(in the rows, 128 means zero)
[125 130 125 108 152 128 130 133 138 139 125 124 108 121 127 137 103 131
 146 116 113 123  96 136 143 140 139 132 126  93 127 122 121 127 121 135
 138 106 105 116 151 126 142 161 135 110 109 112]
8
[139 118 125 116 134 116 116 142 131 133 110 116 114 115 100 127 129 107
 132 130 123 111 134 117 131 134 142 128 124 120 117 126 126 136 105 121
 120 105 112 142 137  98 122 127 124 129 128 106]
7
[130 127 124 146 118 105 135  98 124 113 140 118 113 113 162 114 134 160
 145 158 135 138 125 151 139 129 121 118 138 136 135 130 133 131 128 124
 140 129 121 121 142 149 135 109 141 102 113 109]
9
[141 143 137 118 137 150 153 105 124 117 123 132 115 110 154 151 125  94
 134 171 120 108 108 109 135 135 112 109 129  87 137 125 136 120 148 121
 151 103 137 132 135 124 124 137 115 148 121 127]
0
[156 121 142 130 114 143 139 100 100 101 102  97 122 124 123 138 121 133
 120 163 146 121  95 108 137 118 126 140 154 109 106 118 118 111 128 134
 134  58 133 118 151 135 108 127 131 188 132 136]
7
[148 145  96  97 164 122 129 165 132 144 116 103 146  93  79 138 111 135
 135 110 117 136 122  78 156  98 157 182  92  89 117 107 122 142 110 133
 140 114 114 145 144 121 120 145 124 139 126  92]
2
[152 126 131 134 141 145 130 104 118 118 116 125 142 128 132 135 139 115
 144 162 136 117 126 122 136 146 114 118 133 108 127 120 140 119 148 125
 131 110 136 151 156 131 120 125 119 146 135 130]
1
[156 151 101 116 130 104 107 131 111 145 125 122  84 102  79 139 152 144
 122 109 119  98 100 131 131 131 139 126  95 118 132 143 142 113 124 131
 116 114 118 122 122 115 123 132 133 156 139 108]
5
[113 144 128 119 119 101 110 112 121 116 125 138 122 108 151 119 149 175
 157 125 142 126 126 139 130 132 117 110 143 112 132 141 123 113 112 120
 122 140 135 128 123 138 133 120 127 137 133 117]
0
[147 149 113 114 138 125 118 154 140 138 124 118 111 117 125 120 131 112
 143 123 112 104 111 123 129 148 139 140 131  97 113 124 127 137 107 142
 133 110 117 142 131 126 132 145 132 119 141 109]
6
[ 91  75 165 161 209 122 187  99 157 109 153 113  84 102 133 134 142 136
 137 147 124 117  90 112 135 144  82  79 173  90 125 113 128 132 130 177
 205 126 105 179 184 131 124 108 102 175  95 121]
4
[158 106 139 147 145 155 159 105 130 140 124 120 136 116 112 137 132 134
 131 157  95 126  92 143 111 129 133 129 120 118 139 127 147 108 141 141
 149 105 149 158 150 134 133 129 113 160 120 107]
3
[169 125 138 150 139 161 163 114 131 138 118 114 144 127 117 123 137 110
 112 167 108 135 113 119 124 126 127 136 118 123 138 116 159 130 136 150
 144 125 125 146 137 143 120 134 119 148 133 122]
2
[143 134 120 142 144 154 149  99 120 120 130 115 123 116 131 145 131 117
 124 160 123 124 118 125 127 127 119 123 139 103 134 128 138 114 151 149
 133 109 147 156 161 151 119 134 121 143 118 109]
4
[102 160  90 139  56 122 102 115 108 101 151 188  75 154 178 172 128 142
 183 140 181 151  86 145 123 108 136 124 142 178 134 153 115 114  91 104
 111 164 123  88 112  48 143  91 146  76 152 105]
8
[111  90 156 116  82 135 122  94 124 122 134 147 124 105  90 112 138 151
 129 142 157 125 112 152 101  75 143 115 141 158 121 148 130 126 110 109
 108 105 131 112 117  92 132  99 109 154 126 123]
7
[137 126 150 138 140 147 181 100 113 114 132 147 134 115 119 155 142 117
 142 156 134 131  99 120 128 138 110 107 138 109 139 144 156 139 139 116
 125  95 157 114 133 122 123 130  97 172 167 158]
5
[172 116 120  82 121 114 100 114 127 120 120   6 189 100 157 105 139 139
 194 165 196 175  92 119 161 215 129 252 118 110 151 134  99  49 179 147
 152  73 143 117 193 133 151 153 163 156  92  92]
8
[200 152 103  99 183 144  99 122 140 158 141 145 152 109  73 149 167  57
 113 107  74 156 147 143 111 139 165 169 123  76 121 108 115 136  92 113
  86 127  99 148 105 126 143 172 124 130 130 101]
3
[147 119 119 137 143 141 151  95 127 149 132 139 143 120  94 160 140  90
 114 151 116 138 141 112 131 125 130 132 102 109 139 122 133 141 164 116
 106 100 154 150 126 128 133 134 131 133 145 119]
5
[201 135 112 106 129 181 166 104 121 130  91 100 128 121 132 134 120 107
  89 175  96 122  98  77 119 169 129 164 131 112 120 112 166  77 123 165
 118 102 155 150 124 161 110 175 147 150 122 156]
6
[147 161 102 129 117  82  66 115 117 113 128 150  78  85 155 122 135 132
 138 141 133 128 156 180 107 130 120  97 135  91 115 126 134 100 106 110
 111 143  96 140 126 130 122 138 130 144  93 111]
0
[103 152 116 135 133 114 133 133 138 115 117 134 114 110 114 102 151 153
 163 127 139 124 137 123 126 150 159  95 145 114 107 138 130 110  99 137
 126 170 119 176 111 133 122  85 128 113 125 104]
4
[167 114 111 105 162 133 132 122 127 110 107 118 162  97 133 143 126 120
 148 155 128 129 161 118 141 136 143 160 117  93 125  96 116 125 149 131
 124  90 122 148 170 130 126 114  94 131 117 102]
7
[133 137 128 142 135 104 143  99 115 116 135 110 129 109 154 126 141 164
 149 130 128 131  92 153 147 128 125 116 147 116 133 138 144 117 120 126
 142 127 131 114 135 147 141 115 140 116 116 113]
9
[132 133 138 136 100 114  99  85 122 131 104 137 151 113 144 124 157 140
 169 137 156 131 118 146 106 128 135 140 151 105 125 117 124 111 101 139
 138 106 145 126 139 123 146 127 146 105 130  74]
7
[148 147 126 123 126 147 131 116 118 128 110 134 132 134 115 135 114 109
 152 140 125 112 135 111 129 145 135 127 113 109 111 120 123 152 117 147
 136 118 116 142 144 120 131 133 128 109 148 114]
1
[101 128 140 154 145 111 128 125 145 139 155 116 111 132 115  96 151 145
 138 111 126 117 141 152 139 116 120  92 152 127 134 151 164 152 113 113
 137 148 133 120 125 114 125 121 131  94 136  87]
2
[127 115 115 171 158 142 130  95  99 128 113 133 133 107 121 161 128 120
 118 135 136 144  81 145 127 120 110 106 155 116 155 138 145  87 148 134
 135 123 137 145 162 133 120 117 117 149 102  97]
3
[136 131 119 105 133 123 141 137 135 154 112 143 133 106 102 116 126 142
 141 125 104 135 128 127 124 142 137 149 109 135 141 119 155 135 111  98
 109 118 109 177 127 122 141 134 106 101 103 106]
3
[133 132 121 137 118 102 138  96 126 112 143 127 120 110 153 128 130 160
 149 145 130 138 111 167 141 123 122 132 132 128 125 129 137 119 137 109
 137 118 131 117 135 146 138 114 123 107 107 117]
9
[133 144 103 102 166 125 121 125 138 191  70 149 156 144  92 142  91  99
 155  91 123 168  91  97 139 121 137 201 126  83 126 116 118 113  82  90
 115  80 128 163 113 111 180 131 109 102 120  81]
3
[129 123 147 113 159 149 107  93 126 148 113 130 128 105 128 135 166 117
 127 152 119 147  88 195  81 151 151 150 147 150 120 110 103 145 158 146
 123  93 105 107 155 163 106 143 159 165 131  93]
3
[170 103  98  67 110 189 140 198 136 157  61 137  90 146  75 160  71 147
 157  93 128  88  72 194  90 144 144 123 146 174 120 147 140 130 126  86
  31  87  81 156  54  89 157 178 108 142 100 141]
3
[119 111 134 137 182 112 151 120 141 119 120 106 145 100 130 146 114 140
 145 143 124 146 112 107 155 157 120 134 123  85 121 101 114 139 164 159
 166 110 129 137 169 126 136 139 105 155 105 136]
5
[129 112 148 162 117 146 166  78 118 101 132 144 124 142 111 144 143 128
 145 180 135 152 101 130 146 135 126 111 147 124 117 130 103 107 160 145
 133 120 127 139 147 137 111 109 109 181 137 117]
3
[135 144 122  95 148 130 114 113 131 132 108 125 121 127 116 120 116 128
 156 138 111 104 137 123 133 146 140 158 109 109 115 121 124 126 122 139
 137 106 125 146 148 128 131 123 118 115 145 109]
1
[147 140  84 120 174 165 108 164 147 172  67 168 135  96 168 112 146  95
 139 136 113  94 119  90  78 145 139 104  78 111 142 109 100  83 141 135
 129 121 143 134 143 134 125  95  94 115 124  85]
1
[133 101 118 147 108  84 140 117 144 104 151 136 111 127 149 128 118 180
 161 159 127 131 131 175 160 114 112 141 118 144 144 145 136 107 144 106
 145 125 143 137 142 140 134  96 109 131 126 126]
9
[147 131 142 143 133 134 146 115 117 129 106 128 130 109 116 148 136 114
 128 150 124 131 109 123 117 130 106 129 125 125 137 129 144 121 139 105
 111  86 144 141 124 134 136 136 113 148 139 126]
5
[110 137 123 152 106 112 108 112 142 136 136 119 104 115 125 111 132 164
 140 124 137 109 115 133 119 107 123  92 135 104 117 135 126 115 110 145
 144 144 137 151 125 115 143 137 137 115  85  91]
4
[135  96 130 155 192 139 164 106 159 148 164 106 148 148 131 143 133  87
 167 161 110 126 123 132 185 180  86 106 162 121 156 136 121 108 184 112
 140 120 141 181 126 133 149 124 113  68 113  50]
6
[132 139 119  89 131 114 122 115 129 132 100 119  99 123  95 117 111 112
 139 118 126  98 149 101 141 144 147 154 124  97 111 130 136 123  87 118
 129  85 118 132 130 107 130 121 120  85 133  90]
7
[139 133 114 121 158 128 125  96 127 138 135 111 116 116 108 141 128 117
 133 138 106 114 117 126 127 144 120 119 130  91 124 139 132 135 115 147
 119 122 123 170 153 130 133 153 123 130 126 100]
4
[147 117 131 152 128 149 155 123 128 120 122 115 137 125 115 132 138 118
 132 170 141 134 111 118 138 136 125 129 135 126 131 123 148 117 149 126
 137 115 127 151 143 140 106 124 123 150 139 117]
2
[152 125 128 146 137 138 147 121 121 123 116 123 127 116 129 146 127 116
 133 152 125 130 132 110 123 136 113 125 118 112 138 118 136 122 152 129
 128  99 141 140 144 134 134 130 115 146 136 130]
5
[137 149 122 112 142 134 128 133 127 138 106 119 125 117  99 133 125 122
 131 116 106 123 132 135 120 141 137 145 114 117 122 117 131 130 123 130
 118 118 108 152 123 128 132 141 111 126 123 111]
3
[133 122 130 164 105 116 135 109 129  94 135 145 117  99 168 132 171 188
 148 150 146 137  99 157 124 125 138 124 135 119 141 116 110  91 132 155
 149 133 123 125 142 149 133 113 146 134 114 114]
8
[151 134 136 132 182 138 161  86 117 112 132 114 130  89 137 127 149 123
 121 155 105 121 142  99 130 139 114  88 120  83 138 149 150 115 126 138
 151 137 147 136 148 127 133 105 102 136 128 104]
0
[159 125 130 140 128 140 136 126 111 113 119 106 131 120 121 150 130 120
 135 149 122 117 118 115 135 126 116 120 140 111 126 127 134 117 137 124
 135  89 140 142 151 109 122 144 123 158 125 112]
7
[129 158 121  84 179 116 127 153 147 149 105  90  97 125  68 100 122 115
 141  76  92  88 139 122 141 154 177 132  94  99  79 113 145 112 127 142
 151 149  64 151 112 118 135  95 132 100 115  80]
2
[144 125 126 150 141 146 129 102 117 128 116 130 146 148 133 134 122 115
 145 160 133 131 131 122 136 129 110 112 136 120 125 125 131 132 137 118
 123 118 143 159 146 128 128 110 121 140 144 128]
1
[127 122 131 147 113 111 121 122 135 120 139 127 129 127 134 105 145 167
 155 131 147 129 116 147 138 117 128 123 147 133 130 132 142 120 122 116
 136 140 118 131 128 133 122 111 137 128 126 107]
2
[105 147 135 135 115 103 124 109 127 110 144 131 112 117 143 118 133 167
 168 133 139 141  97 165 130 130 139 121 142 125 109 138 120 114 108 106
 132 129 127 113 122 134 124 119 140 118 124 117]
8
[126 110 107 111 118 141 117  86 149 144 157 164 129 123 121 157 117 155
 122 133 134 136 125 152 107 128 138 125  96 105 113  95 107 103 132 114
 146 126 107 142  95 121 154 146 129 101 115 137]
8
[155 134 122 139 139 148 127 128 121 132 115 117 141 122 141 137 105 118
 127 177 119 133 109 130 131 125 122 137 127 133 114 103 125 111 151 119
 135  94 131 150 141 165 116 121 119 132 132 105]
6
[102 144 131 138  93  98 105 129 125 132 143 138 117 121 141 106 138 140
 158 121 149 123 103 147 127 118 126 116 158 136 114 133 149 107 101 101
 128 131 138 138 116 135 121 109 148 108 134 110]
6
[151  97 130 157 156 141 147 118 147 142 108 134 140 103 126 124 142 143
 147 192 135  96 132 128 128 126 117  85  94  93 136 107 133 125 168 143
 162 107 153 171 164 137 114 111 100 157 120  97]
1
[146 101 126 175 129 145 114 157 126 125 100 122 129 132 131 129 112 116
  94 148 126 122 113  97 122 133 119  96 143 120 121 143 135 106 116 103
 136  90 135 152 140 127 137 127 138 123 144 120]
6
[125 140 125 118 153 125 121 130 130 140 123 123 109 134 116 114 117 138
 155 118 111 102 115 116 136 140 130 126 126 112 118 130 126 132 103 135
 145 116 127 144 142 122 132 121 123 122 146 114]
1
[164 111 113 153 152 136 153 110 114 133 150 111 143 118  92 155 119 130
 121 153 131 166 118 109 151 135 101 115  94 109 137 134 116 116 123 135
 122 130 121 143 151 130 133 147  85 142 135 115]
8
[130 127 124 146  84 106 108 107 131 110 121 127 107 121 147 117 109 168
 142 138 162 124 108 141 125 130 106 134 161 117 121 134 136  96  93  81
 133 100 155 141 104 156 128 128 130 102 107 132]
0
[159 118 144 153 139 135 137 147 133 134 116 103 130 118 132 125 124 101
 144 167  95 117 111 117 130 145 126 119 131 113 136 122 145 116 133 138
 165  96 149 151 178 123 114 149 126 147 114  97]
7
[137 115 124 155 118  94 124 137 128 116 127  99 117 112 154 116 132 163
 141 136 139 142 131 142 136 122 111 116 133 129 129 131 139 126 117 123
 127 126 133 123 159 135 144 131 133 121 110 115]
9
[106 129 131 153 110 105 113  96 141 126 135 133 128 123 147 120 143 162
 158 149 148 141 109 152 131 134 119 115 126 116 126 126 116 114 125 123
 140 138 135 128 137 130 137 128 131 103 116 105]
8
[115 156  98 124 162 113 102 118 138 149 141 108  77 105 128 142 123 104
 135 124  99  97 125 134 122 115 130 124 127  83 131 118 115 132 114 182
 140 139 125 163 158 130 120 157 149 125 106  73]
4
[138 114 139 118 144 130 134 124 135 133 135 125 138 112 110 124 143 109
 143 127 103 125 118  96 138 136 163 129 134 105 131 130 115 130  96 155
 143 121 128 126 148  99 136 129 136 114 134  90]
7
[127 161 105 113 128  98 127 127 111 120 110 119 102  79 162  98 137 166
 145 125 150 126 134 134 116 131 110 111 125 113 146 162 169  91  92 109
 128 130 132 106 120 114 141 115 114 130 118 123]
9
[143 127 131 132 137 141 141 111 125 125 121 123 121 108 135 138 136 110
 114 174 128 131 124 114 125 141 114 121 121 104 137 127 137 119 139 128
 136 108 145 140 148 139 118 132 105 154 136 129]
0
[128 124 129 134 105 107 106 109 118 114 144 127 126 121 135 110 133 179
 159 134 136 131 110 134 135 121 127 115 153 128 123 136 123 108 104 112
 142 113 127 131 133 101 139 115 122 137 114 111]
7
[143 129 119 104 167 129 131 115 135 151 134 107 124 121 112 128 120 119
 137 112  94 127 131 133 122 146 139 147 115 105 123 119 125 123 112 132
 116 116 115 149 129 115 153 137 110 114 118  94]
3
[143 120 127 115 140 135 143 149 140 133 123 105 113 130 101 124 119 133
 141 123 104 115 126 111 136 132 142 151 119 118 120 121 131 133 122 150
 131 119 106 150 145 129 129 145 133 136 142 105]
2
[109 141 137 152 106 105 119 104 115 132 131 137 123 111 125 124 132 151
 143 127 135 132 116 144 116 106 125 115 136 123 130 135 140 131 121 102
 120 105 146 131 117 131 143 117 140 124 133 120]
5
[114 116 144 117 181 134 105 138 136 134 131 111 116 125 110 111 117 105
 131 118 113  94 145 138 129 140 135  96 137 102 125 134 127 152 105 144
 134 124 114 121 154 127 118 131 117 127 159 125]
1
[170 123 127 134 130 135 132  92 123 123 113 120 135 123 117 122 152 130
 133 163 116 123 143 124 118 148 120 128 126  88 123 140 139 102 128 136
 136  93 150 149 145 112 133 137 110 175 142 121]
7
[143 126 126 139 157 136 123  84 105 118 113 104 156 125 151 171 131 147
 114 158 120 144  79 143 139 146 122 135 126  98 126 121 132  93 154 115
 124  84 139 131 162 140 147 147 128 138 134 128]
8
[152 171 165 110 133 132  96  51 118 107 182 141 153  72 127  74 160 115
 204 209  93 176  79 136 133 148 148 142 173  99 104  94  93 190 108 147
 138 121  81 131 215 158 125 162 100 110  76  75]
1
[147 156 142  95 134 117 155 115 103 108 131 154 160  80 146  98 146 191
 205 150 114 137 151 107 161 168 117  99 137 108 171 157 135  79 123  98
 129 137 119 154 127 177 132 132 122 110 121  73]
0
[129  94 121 126 178 135 133  87 164 172 112 123 138 132 102 111  89  94
 119 123 120 122 157 109 135 128 106 155 114  85 159 151 153 153 121 145
 178 116 133 130 151 121 137 151 140  82 121  82]
2
[105  65 123 160 103  96 121 104 129 112 223 117 127 138 103 146 150 208
 172 128 153 109  12  95 198 121 166  87 173  94 121 105  96  86  96 147
 188 139 131 162 156  95 127  84 138 158 129 129]
7
[134 125 113 127 129 135  94 123 121 147 112  86 121 142 105 155 116 117
 110 137 124  93  86 117 138 147 159 121 127  88 112 124 140 114 113 126
 138  76 140 147 133  70 151 144 136 120 144 112]
7
[156 101  84 117 148 107 103 137 181 161  96  95 101  95 132 122 121 148
 125 149 112  41  24  55 145 160 131  97 103  67 107 132 165 183  94 137
 193 118 162 134 177  54 109 182 165  91  67 105]
6
[158 142 132 127 154 135 141 122 123 113 121 132 138 125 119 136 146 109
 156 149 115 113 138 115 144 145 121 118 129  88 116 129 135 125 135 126
 138 116 145 146 148 133 105 139 129 169 152 133]
1
[121 144 135 144  86 173 117 172  83  99  60  87 161  74 136 162 146  63
  82 149 164 120 144 112  70 117 150 142 141 173 130 119 131  88 156 113
  87  93 119 187  89 148 115 116 215 135 147 125]
6
[107 116 151 141 171 148 156 117 131 157 151 100 110 109 122 141 144 117
  95 133 142 135  69 122 114 128 117  84 110 110 126 112 132 118 134 162
 188 127 122  95 139 114 118 134 131 176 127 140]
8
[132 139 124 104 131 118 126 130 112 135 113 115 129 114 114 127 127 104
 156 112 127 115 123 115 131 135 140 124 134 114 116 127 133 126 111 124
 113 115 114 140 137 107 123 123 137 134 121 107]
7
[151 104 118 155 139 140 139 132 121 125 131 125 131 125 123 144 156 151
 136 132 130 140 117 156 122 137 120 123 138 124 149 123 135  98 144 139
 109 121 127 162 148 127 145 119  92 167 130 118]
3
[ 90 250 176  94 173 138 154  88 122 122 102   6 175 103 161  83 211 146
 184  82  74  53  97 141  91 197 127 149 189 153 123 108 153 131  86 137
 125 174 185 152  39 233  85 136 197  50 155  93]
3
